Below is a small trained network, with its code and all its weights. Each question gives an input and a target symbol and asks what happens when units are switched off, that is, made to give their printed mean instead of their output.

import numpy as np


def w(rows, s, z=0):
    codes = np.array(rows[::2]) - 128.0
    scale = np.full(codes.shape[1], s)
    scale[-1] = z or s
    return codes * scale


def norm(h):
    return h / np.sqrt((h * h).mean(-1, keepdims=True) + 1e-5)


def f(y):
    return y / 2 * (1 + np.tanh(0.7978845608 * (y + 0.044715 * y**3)))


def softmax(a):
    e = np.exp(a - a.max(-1, keepdims=True))
    return e / e.sum(-1, keepdims=True)


def log_softmax(a):
    a = a - a.max(-1, keepdims=True)
    return a - np.log(np.exp(a).sum(-1, keepdims=True))


def net(x, mask):
    ids = ['δθλξτφ'.index(c) for c in x.split()]
    T = len(ids)
    res = E[ids] + P[:T]
    u = 0
    for l in range(2):
        r = norm(res)
        for j in range(3):
            rows = slice(2 * j, 2 * j + 2)
            q, k, v = (r @ M[l][rows].T for M in (Q, K, V))
            z = softmax(np.where(np.tri(T) > 0, q @ k.T / 2**0.5, -1e9)) @ v
            o = O[l][rows]
            res = res + np.where(mask[u + j], z, o[:, -1]) @ o[:, :-1]
        u += 3
        y = f(norm(res) @ A[l][:, :-1].T + A[l][:, -1])
        res = res + np.where(mask[u : u + 4], y, B[l][:, -1]) @ B[l][:, :-1]
        u += 4
    return log_softmax(norm(res)[-1] @ U[:, :-1].T + U[:, -1])


Q, K, V, O, A, B = {}, {}, {}, {}, {}, {}
E = w([
[52,177,50,181],'δ',
[157,138,139,112],'θ',
[87,179,203,151],'λ',
[53,157,166,249],'ξ',
[49,50,146,113],'τ',
[95,96,126,187],'φ',
],0.014)
P = w([
[161,30,141,93],'0',
[240,43,47,202],'1',
[116,69,138,92],'2',
[250,129,3,128],'3',
[112,127,131,70],'4',
[217,184,83,175],'5',
[108,176,122,81],'6',
[237,205,88,144],'7',
[129,68,234,14],'8',
[254,216,95,133],'9',
[94,131,186,67],'10',
],0.0052)
Q[0] = w([
[147,21,105,175],'0.h1',
[149,90,133,79],'0.h1',
[225,103,112,73],'0.h2',
[254,198,199,125],'0.h2',
[79,129,109,75],'0.h3',
[43,197,69,118],'0.h3',
],0.016)
K[0] = w([
[83,21,143,118],'0.h1',
[149,118,128,66],'0.h1',
[203,59,120,84],'0.h2',
[250,107,236,134],'0.h2',
[84,81,123,167],'0.h3',
[11,193,95,184],'0.h3',
],0.015)
V[0] = w([
[13,78,201,161],'0.h1',
[87,231,186,79],'0.h1',
[140,173,38,85],'0.h2',
[111,41,126,210],'0.h2',
[233,157,51,254],'0.h3',
[72,97,76,4],'0.h3',
],0.0061)
O[0] = w([
[150,46,1,100,211],'0.h1',
[66,62,168,145,251],'0.h1',
[82,154,73,169,27],'0.h2',
[74,135,218,142,127],'0.h2',
[131,49,165,188,116],'0.h3',
[49,217,39,163,15],'0.h3',
],0.0059,0.0028)
A[0] = w([
[19,138,174,102,79],'0.n1',
[38,217,226,40,67],'0.n2',
[188,30,2,166,12],'0.n3',
[117,113,176,195,42],'0.n4',
],0.007,0.0011)
B[0] = w([
[81,73,85,209,181],'0.n1',
[192,42,235,50,254],'0.n2',
[255,146,67,99,171],'0.n3',
[185,169,29,141,166],'0.n4',
],0.0082,0.005)
Q[1] = w([
[94,27,75,212],'1.h1',
[185,83,52,131],'1.h1',
[27,164,77,58],'1.h2',
[91,18,138,193],'1.h2',
[75,100,72,10],'1.h3',
[77,116,40,142],'1.h3',
],0.013)
K[1] = w([
[64,101,81,211],'1.h1',
[86,143,77,125],'1.h1',
[82,175,7,109],'1.h2',
[74,83,176,161],'1.h2',
[147,136,63,46],'1.h3',
[150,145,42,176],'1.h3',
],0.018)
V[1] = w([
[108,151,254,151],'1.h1',
[135,65,47,177],'1.h1',
[152,229,119,156],'1.h2',
[131,156,240,102],'1.h2',
[67,159,86,59],'1.h3',
[120,46,121,17],'1.h3',
],0.0084)
O[1] = w([
[2,154,137,224,186],'1.h1',
[161,178,45,77,116],'1.h1',
[124,82,69,207,21],'1.h2',
[233,55,56,111,255],'1.h2',
[87,71,237,146,45],'1.h3',
[81,173,93,226,219],'1.h3',
],0.0053,0.0059)
A[1] = w([
[125,254,236,134,127],'1.n1',
[181,203,176,190,254],'1.n2',
[101,111,67,174,177],'1.n3',
[82,147,111,93,127],'1.n4',
],0.014,0.00082)
B[1] = w([
[124,247,224,93,236],'1.n1',
[71,161,41,109,252],'1.n2',
[124,140,168,186,164],'1.n3',
[83,114,89,96,134],'1.n4',
],0.013,0.0043)
U = w([
[71,36,90,42,47],'δ',
[110,1,152,120,213],'θ',
[96,113,47,148,250],'λ',
[136,66,117,205,60],'ξ',
[239,85,65,93,172],'τ',
[110,212,121,67,125],'φ',
],0.0071,0.0027)

Each question gives the input, a string of symbols that net reads in full, and the target symbol t.
The units are the heads (2 rows each of Q, K, V and O) and the neurons (one row each of A and B). Each row of codes is followed by its name. A weight is (code - 128) times the scale printed after its matrix; where a second scale follows, it is the last column's (O, A, B and U).
mask holds one flag per unit, layer by layer, with each layer's heads first. A switched-off unit (its flag False) gives its mean, the last column of its rows in O or B, instead of its output. The means were averaged over made-up inputs and are rounded, as every weight is.
A unit's drop is (log p(t) with every unit on - log p(t) with that unit switched off) / (log p(t) with every unit on - log p(t) with every unit switched off).
The circuit of an input: a set's keep is (log p(t) with only the set's units on - log p(t) with every unit switched off) / (log p(t) with every unit on - log p(t) with every unit switched off). Starting from the 12 units with the biggest drops (on a tie, the unit counted first), units are removed one at a time, each time the one whose removal leaves the highest keep (on an exact tie, the one counted first), for as long as the keep stays at least 0.8.
circuit, biggest first: the units of the circuit, biggest drop first
unit that matters most: the unit with the biggest drop
k most important neurons: the k neurons with the biggest drops, biggest first
k most important neurons of layer l: the k neurons of layer l with the biggest drops, biggest first
which heads matter: for each layer, one digit per head in row order, 1 if its drop is at least 0.15 and else 0, layers parted by /
drop of u: that unit's drop, to one decimal
input λ λ φ τ δ λ δ δ λ λ τ, target λ: circuit, biggest first -> [0.h1; 0.n2; 0.h2]
input λ λ θ, target φ: which heads matter -> 110 / 001
input δ δ λ λ λ ξ λ λ ξ τ, target τ: circuit, biggest first -> [0.n3; 0.h1]
input ξ θ ξ λ, target τ: which heads matter -> 000 / 011
input ξ θ θ λ λ τ λ δ θ λ λ, target θ: 2 most important neurons of layer 0 -> [0.n2; 0.n1]
input λ λ θ λ λ θ λ θ θ δ, target τ: unit that matters most -> 0.h3
input λ λ φ λ λ φ θ φ λ τ, target τ: circuit, biggest first -> [0.h1; 0.n3]
input λ λ λ λ φ θ λ θ, target λ: 2 most important neurons of layer 1 -> [1.n2; 1.n1]
input θ λ δ λ, target λ: 2 most important neurons of layer 0 -> [0.n4; 0.n3]
input θ φ δ λ φ ξ, target τ: which heads matter -> 100 / 101
input λ τ θ, target φ: which heads matter -> 110 / 000
input δ ξ λ φ δ λ, target λ: 2 most important neurons of layer 1 -> [1.n2; 1.n1]
input λ λ λ τ ξ λ φ τ, target λ: 3 most important neurons -> [0.n2; 0.n3; 1.n1]
input φ θ λ λ λ θ θ λ δ λ θ, target θ: unit that matters most -> 1.h2
input λ λ θ λ θ, target θ: 2 most important neurons of layer 0 -> [0.n2; 0.n1]
input φ θ θ λ, target τ: 2 most important neurons -> [0.n4; 0.n2]
input δ ξ τ θ ξ τ θ τ θ λ φ, target τ: drop of 0.h1 -> 1.0
input θ λ τ λ λ, target θ: drop of 1.h2 -> 0.2
input τ δ λ ξ δ θ λ θ, target λ: drop of 1.n2 -> 0.5
input θ θ τ ξ, target τ: unit that matters most -> 0.h1
input θ λ λ λ φ δ, target τ: drop of 1.n2 -> 0.2
